Below is a small trained network, with its code and all its weights. Each question gives an input and a class and asks what happens when units are switched off, that is, made to give their printed mean instead of their output.

import numpy as np


def w(rows, s, z=0):
    codes = np.array(rows[::2]) - 128.0
    scale = np.full(codes.shape[1], s)
    scale[-1] = z or s
    return codes * scale


def f(y):
    return np.maximum(y, 0)


def log_softmax(a):
    a = a - a.max(-1, keepdims=True)
    return a - np.log(np.exp(a).sum(-1, keepdims=True))


def net(x, mask):
    res = np.array(x, float).reshape(1, 6) / 4 @ E
    y = f(res @ A[0][:, :-1].T + A[0][:, -1])
    res = res + np.where(mask, y, B[0][:, -1]) @ B[0][:, :-1]
    return log_softmax(res[-1] @ U[:, :-1].T + U[:, -1])


A, B = {}, {}
E = w([
[103,137,131,113,129,143,128,108],'x0',
[177,131,67,57,2,228,96,140],'x1',
[123,160,89,154,163,162,125,154],'x2',
[134,139,120,164,119,128,144,165],'x3',
[30,60,13,13,113,59,108,222],'x4',
[138,216,87,170,95,49,67,68],'x5',
],0.0088)
A[0] = w([
[116,41,123,105,49,181,135,152,158],'n0',
[147,215,92,91,68,131,90,132,165],'n1',
[122,146,208,209,122,115,95,62,234],'n2',
[113,86,174,107,225,132,214,145,202],'n3',
[239,141,117,94,90,185,122,98,208],'n4',
[118,107,86,104,113,175,137,166,84],'n5',
[110,120,75,121,114,101,112,137,201],'n6',
[152,152,140,178,179,72,94,82,136],'n7',
[50,93,101,96,87,128,125,183,151],'n8',
[66,95,100,174,115,10,122,136,222],'n9',
[87,70,153,154,158,147,109,143,69],'n10',
[164,140,112,109,103,128,112,80,213],'n11',
[108,34,97,132,122,214,136,125,203],'n12',
[148,105,95,56,112,130,82,140,208],'n13',
[191,137,161,166,154,193,142,75,255],'n14',
[156,92,190,153,78,132,157,144,85],'n15',
],0.012,0.0039)
B[0] = w([
[164,43,159,111,140,129,143,166,242],'n0',
[118,120,153,159,88,30,205,143,220],'n1',
[164,129,51,177,87,140,84,64,246],'n2',
[187,226,160,195,37,43,225,203,237],'n3',
[157,80,176,211,87,134,203,165,235],'n4',
[157,44,79,122,136,100,119,137,201],'n5',
[61,181,166,81,145,43,106,177,198],'n6',
[139,134,56,128,109,86,44,93,208],'n7',
[168,111,118,55,127,92,81,144,248],'n8',
[110,209,78,28,167,86,99,91,224],'n9',
[153,148,137,111,73,78,127,173,165],'n10',
[97,172,118,167,56,135,152,92,187],'n11',
[167,2,113,143,95,115,176,137,224],'n12',
[131,99,184,96,138,103,163,179,231],'n13',
[194,122,120,185,70,178,165,60,246],'n14',
[126,122,127,164,133,182,164,111,165],'n15',
],0.0088,0.013)
U = w([
[159,159,143,173,105,115,194,113,252],'0',
[104,172,136,75,89,89,166,206,62],'1',
[155,83,137,137,118,251,190,122,44],'2',
[131,65,110,60,137,161,139,165,18],'3',
[151,141,66,140,128,157,56,83,191],'4',
[80,176,83,46,205,111,122,103,76],'5',
],0.012,0.0035)

Each question gives the input, the list of numbers given to net, and the class t.
The units are the neurons (one row each of A and B). Each row of codes is followed by its name. A weight is (code - 128) times the scale printed after its matrix; where a second scale follows, it is the last column's (A, B and U).
mask holds one flag per neuron, in row order. A switched-off neuron (its flag False) gives its mean, the last column of its row in B, instead of its output. The means were averaged over made-up inputs and are rounded, as every weight is.
A unit's drop is (log p(t) with every unit on - log p(t) with that unit switched off) / (log p(t) with every unit on - log p(t) with every unit switched off).
The circuit of an input: a set's keep is (log p(t) with only the set's units on - log p(t) with every unit switched off) / (log p(t) with every unit on - log p(t) with every unit switched off). Starting from the 12 units with the biggest drops (on a tie, the unit counted first), units are removed one at a time, each time the one whose removal leaves the highest keep (on an exact tie, the one counted first), for as long as the keep stays at least 0.8.
units of the circuit, in order: the units of the circuit, biggest drop first
most important unit: the unit with the biggest drop
k most important neurons: the k neurons with the biggest drops, biggest first
drop of u: that unit's drop, to one decimal
input [-6,1,-8,5,8,0], class 3: units of the circuit, in order : (n3)
input [5,8,-3,5,7,0], class 3: 3 most important neurons : (n3; n0; n5)
input [-4,0,-2,6,5,8], class 5: units of the circuit, in order : (n9; n3)
input [-7,-4,-3,-8,2,-8], class 1: 2 most important neurons : (n3; n14)
input [-3,-2,-4,2,-8,4], class 4: units of the circuit, in order : (n2; n7)
input [-6,7,3,-8,-7,0], class 2: units of the circuit, in order : (n3; n14)
input [2,-3,-3,-3,8,1], class 5: units of the circuit, in order : (n9; n4)
input [6,1,-2,-1,0,0], class 2: units of the circuit, in order : (n3; n9)
input [1,0,2,3,-5,8], class 4: 3 most important neurons : (n7; n2; n3)
input [-4,8,4,6,0,-7], class 2: 2 most important neurons : (n4; n9)
input [-2,-6,-2,2,1,-1], class 1: 3 most important neurons : (n3; n14; n9)
input [1,-2,6,-2,1,-5], class 1: 3 most important neurons : (n14; n2; n4)
input [-6,-6,-2,2,1,-8], class 1: 2 most important neurons : (n14; n2)
input [1,-2,-8,-7,7,7], class 5: units of the circuit, in order : (n9)
input [-6,3,0,-8,1,-1], class 3: 2 most important neurons : (n3; n14)
input [5,7,-4,-6,1,-2], class 3: 2 most important neurons : (n14; n3)
input [-6,-7,1,1,1,-4], class 1: 2 most important neurons : (n14; n3)
input [-8,6,3,-6,1,-6], class 3: 2 most important neurons : (n14; n5)
input [-4,7,2,6,8,-1], class 3: drop of n3 : 0.3
input [2,2,3,2,1,-5], class 3: most important unit : n14
input [-3,2,5,6,-7,0], class 2: drop of n14 : 0.2
input [2,2,8,-4,1,-4], class 3: drop of n14 : 0.2
